Below are the code and all the weights of a small trained network. Each question names an input and a target symbol and asks about switching units off, where a switched-off unit gives its printed mean instead of its output.

import numpy as np


def w(rows, s, z=0):
    codes = np.array(rows[::2]) - 128.0
    scale = np.full(codes.shape[1], s)
    scale[-1] = z or s
    return codes * scale


def f(y):
    return np.maximum(y, 0)


def softmax(a):
    e = np.exp(a - a.max(-1, keepdims=True))
    return e / e.sum(-1, keepdims=True)


def log_softmax(a):
    a = a - a.max(-1, keepdims=True)
    return a - np.log(np.exp(a).sum(-1, keepdims=True))


def net(x, mask):
    ids = ['ΓΔΛΣβεζηθμπτφ'.index(c) for c in x.split()]
    T = len(ids)
    res = E[ids] + P[:T]
    u = 0
    for l in range(3):
        r = res
        for j in range(2):
            rows = slice(2 * j, 2 * j + 2)
            q, k, v = (r @ M[l][rows].T for M in (Q, K, V))
            z = softmax(np.where(np.tri(T) > 0, q @ k.T / 2**0.5, -1e9)) @ v
            o = O[l][rows]
            res = res + np.where(mask[u + j], z, o[:, -1]) @ o[:, :-1]
        u += 2
        y = f(res @ A[l][:, :-1].T + A[l][:, -1])
        res = res + np.where(mask[u : u + 4], y, B[l][:, -1]) @ B[l][:, :-1]
        u += 4
    return log_softmax(res[-1] @ U[:, :-1].T + U[:, -1])


Q, K, V, O, A, B = {}, {}, {}, {}, {}, {}
E = w([
[139,47,106,114,160,158,50,128,153,129],'Γ',
[155,124,175,179,155,139,176,134,165,145],'Δ',
[96,126,124,84,100,156,140,98,125,252],'Λ',
[183,126,105,40,110,134,79,195,83,143],'Σ',
[119,106,175,154,108,136,76,249,144,181],'β',
[96,152,155,98,104,152,138,209,76,141],'ε',
[199,131,120,116,142,109,156,170,143,163],'ζ',
[86,99,101,77,115,134,168,202,177,105],'η',
[188,123,160,123,101,204,134,137,120,82],'θ',
[139,164,40,210,75,113,84,118,121,134],'μ',
[164,64,103,148,120,149,130,100,37,116],'π',
[123,95,69,153,172,189,132,188,102,153],'τ',
[85,62,127,171,110,93,83,175,94,130],'φ',
],0.02)
P = w([
[125,250,182,38,250,39,178,134,152,120],'0',
[109,211,179,61,210,76,186,91,138,117],'1',
[120,187,170,97,178,97,212,94,134,133],'2',
[101,158,175,100,152,109,192,98,125,151],'3',
[114,132,167,126,125,123,184,93,131,139],'4',
[117,113,149,143,123,123,186,113,131,148],'5',
[113,91,158,169,88,139,186,90,144,145],'6',
[112,70,150,176,82,141,174,108,132,163],'7',
[116,51,145,186,54,159,174,114,145,157],'8',
[117,23,138,212,44,172,174,117,147,169],'9',
[117,2,136,224,23,184,181,123,175,183],'10',
[124,16,117,224,21,204,171,108,158,182],'11',
],0.0056)
Q[0] = w([
[149,143,120,169,221,75,81,148,102,49],'L0H0',
[48,147,64,92,199,79,172,91,145,2],'L0H0',
[206,190,188,133,87,232,211,131,138,171],'L0H1',
[250,106,155,143,199,123,130,109,230,63],'L0H1',
],0.0093)
K[0] = w([
[215,77,188,167,93,125,102,152,133,127],'L0H0',
[138,114,149,152,158,85,140,196,119,5],'L0H0',
[90,93,80,138,105,159,203,138,125,212],'L0H1',
[83,167,179,72,182,129,82,45,139,188],'L0H1',
],0.011)
V[0] = w([
[128,219,14,230,96,100,46,122,113,130],'L0H0',
[138,194,142,64,1,82,164,98,207,151],'L0H0',
[132,137,168,88,29,111,164,48,139,241],'L0H1',
[125,182,193,158,79,101,193,153,66,91],'L0H1',
],0.0039)
O[0] = w([
[114,69,212,37,144,158,176,155,117,115,3],'L0H0',
[145,70,163,219,255,151,61,100,72,136,254],'L0H0',
[11,166,101,15,100,160,67,44,85,248,70],'L0H1',
[51,148,103,89,143,172,108,66,195,15,80],'L0H1',
],0.0045,0.00094)
A[0] = w([
[74,108,117,67,219,186,46,26,167,89,129],'L0N0',
[135,138,136,106,23,149,160,18,142,159,210],'L0N1',
[80,95,153,114,32,46,101,119,148,118,3],'L0N2',
[177,57,108,147,114,55,245,255,179,144,123],'L0N3',
],0.0066,0.0023)
B[0] = w([
[133,114,96,162,129,1,238,226,187,113,146],'L0N0',
[146,138,139,128,160,94,89,203,101,162,182],'L0N1',
[150,138,126,129,246,172,168,148,47,68,141],'L0N2',
[105,157,139,97,127,179,50,35,115,132,253],'L0N3',
],0.0091,0.0066)
Q[1] = w([
[102,141,87,71,77,77,185,45,147,1],'L1H0',
[95,161,189,50,41,130,95,127,212,137],'L1H0',
[99,133,50,142,183,119,143,96,147,52],'L1H1',
[124,190,101,160,192,149,110,195,75,190],'L1H1',
],0.011)
K[1] = w([
[195,202,141,82,192,1,212,177,117,143],'L1H0',
[125,181,170,168,22,44,143,153,155,75],'L1H0',
[188,200,190,74,172,93,173,122,101,141],'L1H1',
[117,15,164,111,10,93,112,63,134,136],'L1H1',
],0.0097)
V[1] = w([
[175,134,227,188,89,106,86,204,145,175],'L1H0',
[149,139,119,167,138,173,106,147,91,184],'L1H0',
[114,81,42,181,252,136,144,172,84,126],'L1H1',
[142,192,166,180,98,117,133,91,2,138],'L1H1',
],0.0058)
O[1] = w([
[176,150,221,150,105,72,110,175,105,172,122],'L1H0',
[176,166,141,217,223,126,135,215,72,102,252],'L1H0',
[88,100,88,177,236,55,179,155,76,95,215],'L1H1',
[124,168,137,176,118,175,102,78,3,167,160],'L1H1',
],0.0079,0.004)
A[1] = w([
[171,203,155,85,141,87,185,77,142,156,40],'L1N0',
[95,225,136,2,124,107,159,162,87,93,35],'L1N1',
[15,231,188,97,151,150,102,169,171,143,89],'L1N2',
[160,219,194,129,142,132,253,124,131,20,2],'L1N3',
],0.0077,0.0037)
B[1] = w([
[140,159,202,132,199,83,44,71,109,75,162],'L1N0',
[74,62,93,112,6,108,69,141,99,197,198],'L1N1',
[153,164,136,119,110,80,255,107,118,150,254],'L1N2',
[164,68,150,185,68,201,101,206,159,107,175],'L1N3',
],0.009,0.0029)
Q[2] = w([
[44,160,64,108,239,198,129,223,203,125],'L2H0',
[154,81,72,158,255,145,176,160,3,164],'L2H0',
[107,184,129,180,40,69,53,107,188,66],'L2H1',
[143,149,38,205,128,86,122,152,100,161],'L2H1',
],0.0083)
K[2] = w([
[142,64,98,165,144,105,155,169,154,64],'L2H0',
[107,61,68,251,153,161,114,137,88,102],'L2H0',
[128,164,211,22,108,152,145,111,159,144],'L2H1',
[109,76,136,185,153,162,143,170,102,148],'L2H1',
],0.012)
V[2] = w([
[254,92,80,111,113,132,207,94,110,158],'L2H0',
[128,169,112,97,137,223,132,141,150,189],'L2H0',
[151,212,56,154,77,81,120,119,166,84],'L2H1',
[128,137,114,176,133,126,103,152,139,179],'L2H1',
],0.0079)
O[2] = w([
[254,129,98,73,109,105,217,96,91,149,162],'L2H0',
[104,218,96,127,210,171,159,236,117,170,115],'L2H0',
[151,156,66,209,112,100,104,129,128,132,37],'L2H1',
[88,222,90,62,91,82,156,125,212,83,252],'L2H1',
],0.009,0.0036)
A[2] = w([
[76,208,123,24,111,136,121,33,178,128,41],'L2N0',
[133,159,194,180,205,142,202,42,197,93,33],'L2N1',
[121,152,93,133,134,234,134,62,143,91,33],'L2N2',
[66,113,109,121,161,98,148,76,143,253,4],'L2N3',
],0.0075,0.0042)
B[2] = w([
[146,182,151,63,121,162,134,107,164,142,224],'L2N0',
[81,49,57,160,115,169,116,133,141,217,194],'L2N1',
[165,86,186,140,94,60,133,156,105,124,247],'L2N2',
[136,135,138,121,111,131,123,118,98,9,251],'L2N3',
],0.013,0.002)
U = w([
[132,40,127,107,147,35,149,198,225,114,208],'Γ',
[104,86,138,186,123,163,125,123,164,225,127],'Δ',
[103,146,156,124,148,79,139,144,129,102,49],'Λ',
[140,79,89,72,95,133,10,211,107,179,33],'Σ',
[153,137,239,172,151,59,97,196,126,205,57],'β',
[55,104,142,154,33,121,191,199,97,164,42],'ε',
[184,147,148,120,197,160,25,87,148,173,170],'ζ',
[74,133,90,80,77,212,155,110,203,97,251],'η',
[184,103,175,159,75,206,92,190,148,81,118],'θ',
[142,215,48,254,76,69,74,134,141,108,243],'μ',
[172,83,150,127,129,133,152,99,58,156,112],'π',
[90,127,89,115,238,170,145,230,112,134,136],'τ',
[42,94,182,141,138,128,40,135,103,99,172],'φ',
],0.005,0.0027)

Each question gives the input, a string of symbols that net reads in full, and the target symbol t.
The units are the heads (2 rows each of Q, K, V and O) and the neurons (one row each of A and B). Each row of codes is followed by its name. A weight is (code - 128) times the scale printed after its matrix; where a second scale follows, it is the last column's (O, A, B and U).
mask holds one flag per unit, layer by layer, with each layer's heads first. A switched-off unit (its flag False) gives its mean, the last column of its rows in O or B, instead of its output. The means were averaged over made-up inputs and are rounded, as every weight is.
A unit's drop is (log p(t) with every unit on - log p(t) with that unit switched off) / (log p(t) with every unit on - log p(t) with every unit switched off).
The circuit of an input: a set's keep is (log p(t) with only the set's units on - log p(t) with every unit switched off) / (log p(t) with every unit on - log p(t) with every unit switched off). Starting from the 12 units with the biggest drops (on a tie, the unit counted first), units are removed one at a time, each time the one whose removal leaves the highest keep (on an exact tie, the one counted first), for as long as the keep stays at least 0.8.
units of the circuit, in order: the units of the circuit, biggest drop first
top k neurons: the k neurons with the biggest drops, biggest first
top k neurons in layer l: the k neurons of layer l with the biggest drops, biggest first
heads that matter: for each layer, one digit per head in row order, 1 if its drop is at least 0.15 and else 0, layers parted by /
input Λ π Λ, target π: units of the circuit, in order => [L2H0 L2H1]
input β ε π η, target η: units of the circuit, in order => [L0N3 L2N0 L0N1]
input ζ η ε τ θ β Δ Λ, target β: top 2 neurons => [L0N3 L0N1]
input β Δ φ φ Λ, target φ: units of the circuit, in order => [L2H0 L2N3]
input Λ Λ ζ, target ζ: heads that matter => 00 / 00 / 01
input θ η Δ π μ Λ ε θ, target μ: heads that matter => 01 / 01 / 01
input Δ μ β Λ τ Γ β θ θ ε ζ, target β: heads that matter => 01 / 10 / 00
input η Δ Λ μ ζ ζ β β π μ Δ, target μ: heads that matter => 01 / 01 / 01
input φ Λ φ μ τ μ Σ, target μ: units of the circuit, in order => [L2H1 L0N3]
input Λ ε π ζ π θ, target π: units of the circuit, in order => [L2H0 L0N3]
input Γ Λ φ ε τ τ Λ η θ Λ, target η: heads that matter => 00 / 11 / 01
input τ Γ Γ Γ β μ τ η ζ μ φ Λ, target φ: heads that matter => 00 / 01 / 10
input ε Γ τ μ τ, target μ: units of the circuit, in order => [L0N3 L2H1 L0N1]
input Γ Λ π φ θ ε τ π ζ, target π: units of the circuit, in order => [L2H0 L0N3 L1H1 L0H0]
input π φ Σ Γ β ε, target ε: units of the circuit, in order => [L1N1 L1N2 L0H0]
input Λ Σ ζ π π ζ Δ, target π: top 2 neurons => [L2N3 L0N3]
input Σ π π Γ Γ π β Δ ζ, target ζ: heads that matter => 10 / 00 / 00
input μ ζ η Γ τ φ, target φ: units of the circuit, in order => [L2H0 L0N2 L1N2]
input Σ Γ Λ π ζ Σ, target π: units of the circuit, in order => [L2H0 L0N3]
input β ζ π θ π φ Δ, target Δ: units of the circuit, in order => [L2N1]
input Δ θ β ε Γ θ θ Λ, target Γ: units of the circuit, in order => [L1H1 L0N1 L0N0 L0N3]
input θ Σ Σ, target Σ: heads that matter => 00 / 00 / 00
input θ μ θ β θ φ τ Λ, target τ: heads that matter => 00 / 11 / 10
input Σ θ Λ β θ Σ θ, target β: units of the circuit, in order => [L1H0 L0H1 L0N1 L0N3]
input μ τ ζ ε τ Λ μ Σ, target μ: heads that matter => 10 / 00 / 01
input τ Λ π Σ φ μ φ θ ε φ ε, target φ: top neuron => [L0N2]
input θ Λ Δ τ τ ε, target τ: units of the circuit, in order => [L2H0 L1H1]
input ε τ μ Γ ζ η φ ζ Λ τ η ζ, target η: heads that matter => 01 / 10 / 01
input η θ μ θ η Λ μ θ π θ Γ τ, target τ: units of the circuit, in order => [L2H0 L1H0 L0N0]
input φ θ μ Λ Γ τ μ Λ ε η Λ, target η: top 2 neurons in layer 2 => [L2N0 L2N3]
